Below are the code and all the weights of a small trained network. Each question names an input and a class and asks about switching units off, where a switched-off unit gives its printed mean instead of its output.

import numpy as np


def w(rows, s, z=0):
    codes = np.array(rows[::2]) - 128.0
    scale = np.full(codes.shape[1], s)
    scale[-1] = z or s
    return codes * scale


def f(y):
    return y / 2 * (1 + np.tanh(0.7978845608 * (y + 0.044715 * y**3)))


def log_softmax(a):
    a = a - a.max(-1, keepdims=True)
    return a - np.log(np.exp(a).sum(-1, keepdims=True))


def net(x, mask):
    res = np.array(x, float).reshape(1, 5) / 4 @ E
    y = f(res @ A[0][:, :-1].T + A[0][:, -1])
    res = res + np.where(mask, y, B[0][:, -1]) @ B[0][:, :-1]
    return log_softmax(res[-1] @ U[:, :-1].T + U[:, -1])


A, B = {}, {}
E = w([
[152,43,165,148,134,101,130,138,112,168],'x0',
[2,172,50,41,160,85,230,164,106,144],'x1',
[43,168,101,235,145,210,62,110,167,83],'x2',
[124,185,185,143,212,132,71,116,188,188],'x3',
[93,135,140,168,74,85,64,54,189,209],'x4',
],0.0092)
A[0] = w([
[59,201,156,169,143,159,71,79,143,88,90],'N1',
[145,107,110,94,1,112,96,102,112,151,99],'N2',
[86,117,44,116,135,152,202,153,50,63,254],'N3',
[110,100,149,60,131,82,147,200,103,172,89],'N4',
[145,122,49,134,77,144,103,125,130,65,181],'N5',
[200,109,185,200,172,155,78,136,153,145,202],'N6',
[228,98,163,133,73,112,40,164,86,81,241],'N7',
],0.0095,0.0035)
B[0] = w([
[88,174,166,171,157,128,56,143,158,112,219],'N1',
[110,136,136,162,82,110,198,62,79,21,186],'N2',
[127,89,99,82,75,75,169,104,98,12,233],'N3',
[213,87,180,149,108,86,53,171,171,190,198],'N4',
[145,105,124,164,114,85,139,151,63,53,174],'N5',
[109,116,116,88,124,87,119,35,142,70,254],'N6',
[128,103,132,66,104,68,199,117,99,66,251],'N7',
],0.011,0.013)
U = w([
[124,110,111,34,121,108,156,95,125,70,209],'0',
[149,122,131,147,137,221,104,154,129,141,5],'1',
[106,156,147,177,125,76,81,176,155,91,249],'2',
[70,202,130,194,196,167,49,103,187,134,33],'3',
[176,138,133,90,158,74,68,254,153,163,56],'4',
],0.0099,0.0031)

Each question gives the input, the list of numbers given to net, and the class t.
The units are the neurons (one row each of A and B). Each row of codes is followed by its name. A weight is (code - 128) times the scale printed after its matrix; where a second scale follows, it is the last column's (A, B and U).
mask holds one flag per neuron, in row order. A switched-off neuron (its flag False) gives its mean, the last column of its row in B, instead of its output. The means were averaged over made-up inputs and are rounded, as every weight is.
A unit's drop is (log p(t) with every unit on - log p(t) with that unit switched off) / (log p(t) with every unit on - log p(t) with every unit switched off).
The circuit of an input: a set's keep is (log p(t) with only the set's units on - log p(t) with every unit switched off) / (log p(t) with every unit on - log p(t) with every unit switched off). Starting from all 7 units, units are removed one at a time, each time the one whose removal leaves the highest keep (on an exact tie, the one counted first), for as long as the keep stays at least 0.8.
circuit, biggest first: the units of the circuit, biggest drop first
unit that matters most: the unit with the biggest drop
k most important neurons: the k neurons with the biggest drops, biggest first
drop when u is switched off: that unit's drop, to one decimal
input [-5,-2,-2,6,-1], class 3: circuit, biggest first -> N3; N7
input [1,-4,8,0,2], class 3: circuit, biggest first -> N1; N3
input [-7,-4,2,-2,0], class 2: circuit, biggest first -> N3; N1
input [6,7,3,-2,7], class 2: 2 most important neurons -> N7; N6
input [-1,3,8,6,-8], class 3: unit that matters most -> N1
input [0,8,-5,5,-7], class 4: 2 most important neurons -> N4; N6
input [-8,-3,2,-6,5], class 2: circuit, biggest first -> N6; N3
input [-8,8,7,0,1], class 2: 4 most important neurons -> N1; N3; N7; N6
input [6,-8,5,3,4], class 0: 2 most important neurons -> N6; N7
input [-4,7,8,3,-1], class 3: 2 most important neurons -> N1; N7
input [1,2,-1,1,0], class 4: 3 most important neurons -> N6; N7; N2
input [-1,3,0,3,1], class 3: drop when N7 is switched off -> 0.3
input [-3,5,1,5,1], class 3: drop when N7 is switched off -> 0.1
input [1,4,-7,3,0], class 4: drop when N1 is switched off -> 0.0
input [5,3,7,-1,3], class 3: most important neuron -> N7
input [-7,5,8,1,1], class 3: 2 most important neurons -> N1; N7
